Below is a small trained network, with its code and all its weights. Each question gives an input and a class and asks what happens when units are switched off, that is, made to give their printed mean instead of their output.

import numpy as np


def w(rows, s, z=0):
    codes = np.array(rows[::2]) - 128.0
    scale = np.full(codes.shape[1], s)
    scale[-1] = z or s
    return codes * scale


def norm(h):
    return h / np.sqrt((h * h).mean(-1, keepdims=True) + 1e-5)


def f(y):
    return np.maximum(y, 0)


def log_softmax(a):
    a = a - a.max(-1, keepdims=True)
    return a - np.log(np.exp(a).sum(-1, keepdims=True))


def net(x, mask):
    res = np.array(x, float).reshape(1, 3) / 4 @ E
    u = 0
    for l in range(3):
        y = f(norm(res) @ A[l][:, :-1].T + A[l][:, -1])
        res = res + np.where(mask[u : u + 6], y, B[l][:, -1]) @ B[l][:, :-1]
        u += 6
    return log_softmax(norm(res)[-1] @ U[:, :-1].T + U[:, -1])


A, B = {}, {}
E = w([
[42,205,27,114],'x0',
[79,76,135,2],'x1',
[73,143,185,162],'x2',
],0.0086)
A[0] = w([
[84,184,116,106,18],'L0N1',
[30,139,214,119,117],'L0N2',
[49,177,89,140,22],'L0N3',
[26,110,189,185,3],'L0N4',
[60,212,254,149,13],'L0N5',
[90,194,66,80,117],'L0N6',
],0.0088,0.0055)
B[0] = w([
[115,159,146,108,152],'L0N1',
[173,102,103,76,239],'L0N2',
[135,159,157,125,190],'L0N3',
[255,126,65,75,165],'L0N4',
[243,128,49,79,189],'L0N5',
[162,125,169,109,253],'L0N6',
],0.014,0.0041)
A[1] = w([
[82,118,172,82,5],'L1N1',
[156,84,123,179,83],'L1N2',
[3,205,89,93,39],'L1N3',
[122,185,61,130,243],'L1N4',
[139,109,201,105,53],'L1N5',
[160,59,217,160,36],'L1N6',
],0.012,0.0033)
B[1] = w([
[79,75,120,152,164],'L1N1',
[111,121,139,92,182],'L1N2',
[151,127,246,102,196],'L1N3',
[146,119,187,84,253],'L1N4',
[89,177,166,110,187],'L1N5',
[131,167,160,79,227],'L1N6',
],0.013,0.0052)
A[2] = w([
[200,109,58,94,3],'L2N1',
[48,57,120,136,151],'L2N2',
[82,149,223,72,51],'L2N3',
[122,123,115,128,69],'L2N4',
[178,208,152,254,155],'L2N5',
[167,95,50,103,80],'L2N6',
],0.011,0.0029)
B[2] = w([
[206,154,19,89,173],'L2N1',
[37,118,60,191,140],'L2N2',
[127,157,44,251,254],'L2N3',
[142,106,109,156,128],'L2N4',
[2,57,78,15,176],'L2N5',
[197,149,122,194,159],'L2N6',
],0.0091,0.0085)
U = w([
[135,199,251,111,169],'0',
[189,136,86,77,132],'1',
[19,76,98,95,175],'2',
[141,164,70,218,181],'3',
[129,74,165,198,2],'4',
],0.019,0.0086)

Each question gives the input, the list of numbers given to net, and the class t.
The units are the neurons (one row each of A and B). Each row of codes is followed by its name. A weight is (code - 128) times the scale printed after its matrix; where a second scale follows, it is the last column's (A, B and U).
mask holds one flag per neuron, layer by layer. A switched-off neuron (its flag False) gives its mean, the last column of its row in B, instead of its output. The means were averaged over made-up inputs and are rounded, as every weight is.
A unit's drop is (log p(t) with every unit on - log p(t) with that unit switched off) / (log p(t) with every unit on - log p(t) with every unit switched off).
The circuit of an input: a set's keep is (log p(t) with only the set's units on - log p(t) with every unit switched off) / (log p(t) with every unit on - log p(t) with every unit switched off). Starting from the 12 units with the biggest drops (on a tie, the unit counted first), units are removed one at a time, each time the one whose removal leaves the highest keep (on an exact tie, the one counted first), for as long as the keep stays at least 0.8.
circuit, biggest first: the units of the circuit, biggest drop first
unit that matters most: the unit with the biggest drop
top k neurons: the k neurons with the biggest drops, biggest first
k most important neurons of layer l: the k neurons of layer l with the biggest drops, biggest first
drop when u is switched off: that unit's drop, to one decimal
input [7,-2,8], class 1: 2 most important neurons of layer 0 => (L0N5, L0N4)
input [8,-2,3], class 0: unit that matters most => L1N3
input [-1,-7,7], class 1: circuit, biggest first => (L0N5, L2N5)
input [-4,-7,-5], class 2: circuit, biggest first => (L2N5, L0N2, L0N5, L1N4)
input [-6,-2,-5], class 0: top 2 neurons => (L0N5, L0N2)
input [-7,6,-3], class 0: top 2 neurons => (L1N6, L2N5)
input [-3,3,-3], class 3: 3 most important neurons of layer 1 => (L1N4, L1N3, L1N5)
input [5,-5,-2], class 0: circuit, biggest first => (L1N4, L0N5)
input [3,-6,5], class 2: top 3 neurons => (L2N5, L0N2, L1N6)
input [-2,-3,-2], class 3: 3 most important neurons of layer 1 => (L1N2, L1N6, L1N4)
input [1,0,-1], class 3: top 2 neurons => (L2N3, L1N4)
input [6,-7,2], class 2: top 2 neurons => (L2N5, L1N6)
input [1,-2,-1], class 3: top 3 neurons => (L1N4, L0N5, L0N2)
input [8,0,-8], class 0: 2 most important neurons of layer 1 => (L1N3, L1N4)
input [-6,2,-3], class 0: unit that matters most => L1N6
input [1,7,-1], class 2: 2 most important neurons of layer 0 => (L0N5, L0N4)
input [1,2,-2], class 3: top 3 neurons => (L0N5, L0N2, L2N3)
input [-3,-2,1], class 3: 2 most important neurons of layer 0 => (L0N6, L0N2)
input [-3,-1,0], class 3: top 4 neurons => (L2N3, L1N4, L1N3, L0N6)
input [-5,0,7], class 1: circuit, biggest first => (L0N5)
input [0,-6,-1], class 2: drop when L2N5 is switched off => 1.1
